Below is a small trained network, with its code and all its weights. Each question gives an input and a target symbol and asks what happens when units are switched off, that is, made to give their printed mean instead of their output.

import numpy as np


def w(rows, s, z=0):
    codes = np.array(rows[::2]) - 128.0
    scale = np.full(codes.shape[1], s)
    scale[-1] = z or s
    return codes * scale


def norm(h):
    return h / np.sqrt((h * h).mean(-1, keepdims=True) + 1e-5)


def f(y):
    return np.maximum(y, 0)


def softmax(a):
    e = np.exp(a - a.max(-1, keepdims=True))
    return e / e.sum(-1, keepdims=True)


def log_softmax(a):
    a = a - a.max(-1, keepdims=True)
    return a - np.log(np.exp(a).sum(-1, keepdims=True))


def net(x, mask):
    ids = ['ΠΨαβγζηθλμξστ'.index(c) for c in x.split()]
    T = len(ids)
    res = E[ids] + P[:T]
    u = 0
    for l in range(3):
        r = norm(res)
        for j in range(3):
            rows = slice(2 * j, 2 * j + 2)
            q, k, v = (r @ M[l][rows].T for M in (Q, K, V))
            z = softmax(np.where(np.tri(T) > 0, q @ k.T / 2**0.5, -1e9)) @ v
            o = O[l][rows]
            res = res + np.where(mask[u + j], z, o[:, -1]) @ o[:, :-1]
        u += 3
        y = f(norm(res) @ A[l][:, :-1].T + A[l][:, -1])
        res = res + np.where(mask[u : u + 4], y, B[l][:, -1]) @ B[l][:, :-1]
        u += 4
    return log_softmax(norm(res)[-1] @ U[:, :-1].T + U[:, -1])


Q, K, V, O, A, B = {}, {}, {}, {}, {}, {}
E = w([
[181,146,132,100],'Π',
[110,85,84,152],'Ψ',
[69,234,5,71],'α',
[155,116,130,87],'β',
[180,149,126,125],'γ',
[113,99,140,106],'ζ',
[114,127,112,187],'η',
[163,118,153,85],'θ',
[176,110,112,164],'λ',
[176,145,135,137],'μ',
[116,103,76,198],'ξ',
[127,116,129,106],'σ',
[92,104,123,131],'τ',
],0.023)
P = w([
[46,143,136,116],'0',
[201,12,36,254],'1',
[161,37,91,160],'2',
[162,46,96,147],'3',
[160,54,104,134],'4',
[163,56,102,130],'5',
[159,64,107,124],'6',
[161,66,110,117],'7',
[156,70,113,114],'8',
[151,69,114,111],'9',
[149,78,115,112],'10',
[147,81,118,111],'11',
[146,85,117,108],'12',
],0.0063)
Q[0] = w([
[141,167,68,65],'0.h0',
[195,254,45,40],'0.h0',
[135,126,179,190],'0.h1',
[88,72,49,143],'0.h1',
[124,205,126,225],'0.h2',
[129,106,105,225],'0.h2',
],0.0098)
K[0] = w([
[32,151,49,118],'0.h0',
[114,201,45,57],'0.h0',
[93,134,214,2],'0.h1',
[152,48,134,82],'0.h1',
[183,122,190,223],'0.h2',
[119,118,206,135],'0.h2',
],0.0091)
V[0] = w([
[155,39,212,188],'0.h0',
[114,145,104,138],'0.h0',
[214,66,56,236],'0.h1',
[112,124,175,137],'0.h1',
[135,2,137,120],'0.h2',
[109,141,13,157],'0.h2',
],0.0088)
O[0] = w([
[202,111,186,218,119],'0.h0',
[159,161,183,113,132],'0.h0',
[143,176,90,164,255],'0.h1',
[2,167,77,118,103],'0.h1',
[148,145,67,214,186],'0.h2',
[108,130,98,48,166],'0.h2',
],0.0064,0.0075)
A[0] = w([
[70,122,117,104,104],'0.n0',
[243,143,142,69,254],'0.n1',
[64,75,87,149,193],'0.n2',
[2,110,43,154,221],'0.n3',
],0.0076,0.0019)
B[0] = w([
[23,114,48,117,140],'0.n0',
[87,78,135,201,254],'0.n1',
[224,89,129,167,182],'0.n2',
[215,254,52,152,199],'0.n3',
],0.0077,0.0059)
Q[1] = w([
[128,93,84,192],'1.h0',
[135,154,153,152],'1.h0',
[163,140,168,88],'1.h1',
[94,100,114,119],'1.h1',
[194,152,115,113],'1.h2',
[250,134,111,143],'1.h2',
],0.018)
K[1] = w([
[5,205,93,108],'1.h0',
[98,105,230,77],'1.h0',
[32,139,84,54],'1.h1',
[246,132,98,148],'1.h1',
[96,196,115,122],'1.h2',
[95,226,169,92],'1.h2',
],0.015)
V[1] = w([
[123,186,100,211],'1.h0',
[121,148,90,78],'1.h0',
[136,101,132,105],'1.h1',
[133,241,164,82],'1.h1',
[152,254,214,101],'1.h2',
[130,86,123,171],'1.h2',
],0.011)
O[1] = w([
[133,146,229,152,196],'1.h0',
[175,228,163,109,142],'1.h0',
[103,119,111,113,118],'1.h1',
[113,99,116,176,1],'1.h1',
[132,105,111,254,94],'1.h2',
[183,92,178,89,132],'1.h2',
],0.0087,0.0084)
A[1] = w([
[226,146,51,178,2],'1.n0',
[196,233,66,123,150],'1.n1',
[36,89,221,2,181],'1.n2',
[126,239,111,98,42],'1.n3',
],0.0084,0.0029)
B[1] = w([
[151,75,231,69,236],'1.n0',
[72,79,189,34,255],'1.n1',
[236,1,154,157,187],'1.n2',
[37,154,200,161,173],'1.n3',
],0.0056,0.0072)
Q[2] = w([
[73,131,76,156],'2.h0',
[190,180,147,73],'2.h0',
[47,74,145,139],'2.h1',
[208,141,101,121],'2.h1',
[115,122,169,105],'2.h2',
[4,50,70,173],'2.h2',
],0.016)
K[2] = w([
[193,177,186,241],'2.h0',
[66,156,104,54],'2.h0',
[251,57,152,117],'2.h1',
[16,185,116,115],'2.h1',
[123,136,62,187],'2.h2',
[177,41,215,178],'2.h2',
],0.016)
V[2] = w([
[104,84,111,146],'2.h0',
[84,128,69,114],'2.h0',
[13,213,94,214],'2.h1',
[133,128,121,4],'2.h1',
[242,227,139,96],'2.h2',
[91,114,254,55],'2.h2',
],0.01)
O[2] = w([
[97,108,71,180,99],'2.h0',
[99,55,142,61,132],'2.h0',
[112,233,98,155,39],'2.h1',
[143,109,127,78,213],'2.h1',
[179,192,1,157,252],'2.h2',
[132,184,164,51,105],'2.h2',
],0.0098,0.0041)
A[2] = w([
[39,23,41,79,193],'2.n0',
[54,93,94,247,147],'2.n1',
[169,126,203,74,180],'2.n2',
[111,128,140,188,254],'2.n3',
],0.013,0.0069)
B[2] = w([
[100,202,27,183,223],'2.n0',
[28,151,186,3,183],'2.n1',
[68,106,144,145,255],'2.n2',
[77,107,145,147,204],'2.n3',
],0.014,0.0089)
U = w([
[100,97,39,184,145],'Π',
[205,133,104,91,163],'Ψ',
[93,172,75,93,86],'α',
[137,76,50,57,2],'β',
[7,122,94,140,3],'γ',
[174,56,175,96,144],'ζ',
[71,180,150,203,104],'η',
[124,19,101,171,228],'θ',
[158,73,177,210,153],'λ',
[53,71,194,149,123],'μ',
[164,139,81,193,214],'ξ',
[108,111,158,37,97],'σ',
[113,183,186,82,28],'τ',
],0.02,0.0029)

Each question gives the input, a string of symbols that net reads in full, and the target symbol t.
The units are the heads (2 rows each of Q, K, V and O) and the neurons (one row each of A and B). Each row of codes is followed by its name. A weight is (code - 128) times the scale printed after its matrix; where a second scale follows, it is the last column's (O, A, B and U).
mask holds one flag per unit, layer by layer, with each layer's heads first. A switched-off unit (its flag False) gives its mean, the last column of its rows in O or B, instead of its output. The means were averaged over made-up inputs and are rounded, as every weight is.
A unit's drop is (log p(t) with every unit on - log p(t) with that unit switched off) / (log p(t) with every unit on - log p(t) with every unit switched off).
The circuit of an input: a set's keep is (log p(t) with only the set's units on - log p(t) with every unit switched off) / (log p(t) with every unit on - log p(t) with every unit switched off). Starting from the 12 units with the biggest drops (on a tie, the unit counted first), units are removed one at a time, each time the one whose removal leaves the highest keep (on an exact tie, the one counted first), for as long as the keep stays at least 0.8.
circuit, biggest first: the units of the circuit, biggest drop first
k most important neurons: the k neurons with the biggest drops, biggest first
k most important neurons of layer l: the k neurons of layer l with the biggest drops, biggest first
input α η ζ η, target η: circuit, biggest first -> 1.h0
input γ ζ η α β α τ α λ, target λ: circuit, biggest first -> 2.n1; 2.n0
input σ η η γ α η τ, target τ: 4 most important neurons -> 0.n3; 2.n0; 1.n1; 0.n2
input σ α μ σ ζ θ τ ζ, target ζ: circuit, biggest first -> 2.n0; 1.h0; 2.n1
input Π γ τ σ η Ψ ξ γ γ, target Π: 3 most important neurons -> 0.n3; 0.n2; 0.n1
input Ψ τ μ γ λ β γ Ψ, target Ψ: 2 most important neurons -> 0.n3; 1.n1
input μ ξ Π Ψ γ μ λ τ σ Ψ η Ψ, target μ: 3 most important neurons of layer 2 -> 2.n1; 2.n0; 2.n3
input τ η μ Ψ β, target τ: 2 most important neurons -> 0.n3; 0.n0
input γ ξ β, target γ: 2 most important neurons of layer 0 -> 0.n2; 0.n3
input α Π η Π μ μ β, target β: 3 most important neurons -> 2.n0; 0.n1; 1.n2
input ζ τ η μ θ, target ζ: 2 most important neurons -> 0.n2; 0.n0
input Π η ζ Π λ γ η σ μ γ η τ β, target Π: 2 most important neurons -> 0.n3; 0.n2
input α γ μ θ η β Ψ θ λ σ γ Ψ, target Ψ: 3 most important neurons of layer 0 -> 0.n3; 0.n1; 0.n2
input η μ γ γ η μ Π τ η τ γ, target η: circuit, biggest first -> 2.h1
input μ μ ζ τ, target μ: 2 most important neurons -> 2.n1; 0.n1
input θ α η γ β η τ Π β ξ ξ, target ξ: 2 most important neurons -> 0.n3; 2.n1
input Ψ μ γ α λ θ ζ η Π, target Π: 2 most important neurons -> 2.n0; 0.n3
input μ λ Ψ α ζ μ ζ θ η, target η: 4 most important neurons -> 0.n3; 2.n1; 1.n1; 1.n2
input μ Ψ γ α α τ γ η Ψ θ γ α θ, target θ: 2 most important neurons -> 1.n2; 0.n3
input μ η γ γ η, target μ: 2 most important neurons of layer 0 -> 0.n1; 0.n3
input τ β β γ ξ, target τ: 2 most important neurons of layer 0 -> 0.n3; 0.n0
input ζ θ η β Ψ, target ζ: 2 most important neurons -> 0.n3; 0.n2
input σ η σ Ψ μ μ, target σ: most important neuron -> 0.n3
input σ λ β γ ζ μ θ ξ, target σ: 2 most important neurons of layer 0 -> 0.n3; 0.n1
input β α τ β μ, target μ: 3 most important neurons -> 1.n1; 2.n2; 0.n3
input θ η η η Ψ τ, target θ: 2 most important neurons of layer 0 -> 0.n2; 0.n3
input θ ζ μ σ ξ η Ψ ξ θ γ Π, target θ: 2 most important neurons of layer 0 -> 0.n2; 0.n3
input η η Ψ Ψ γ μ η γ, target η: 2 most important neurons of layer 0 -> 0.n3; 0.n1
input μ β γ β β, target μ: most important neuron of layer 0 -> 0.n2
input Ψ η ξ γ α ξ γ σ μ, target μ: 2 most important neurons of layer 1 -> 1.n1; 1.n3
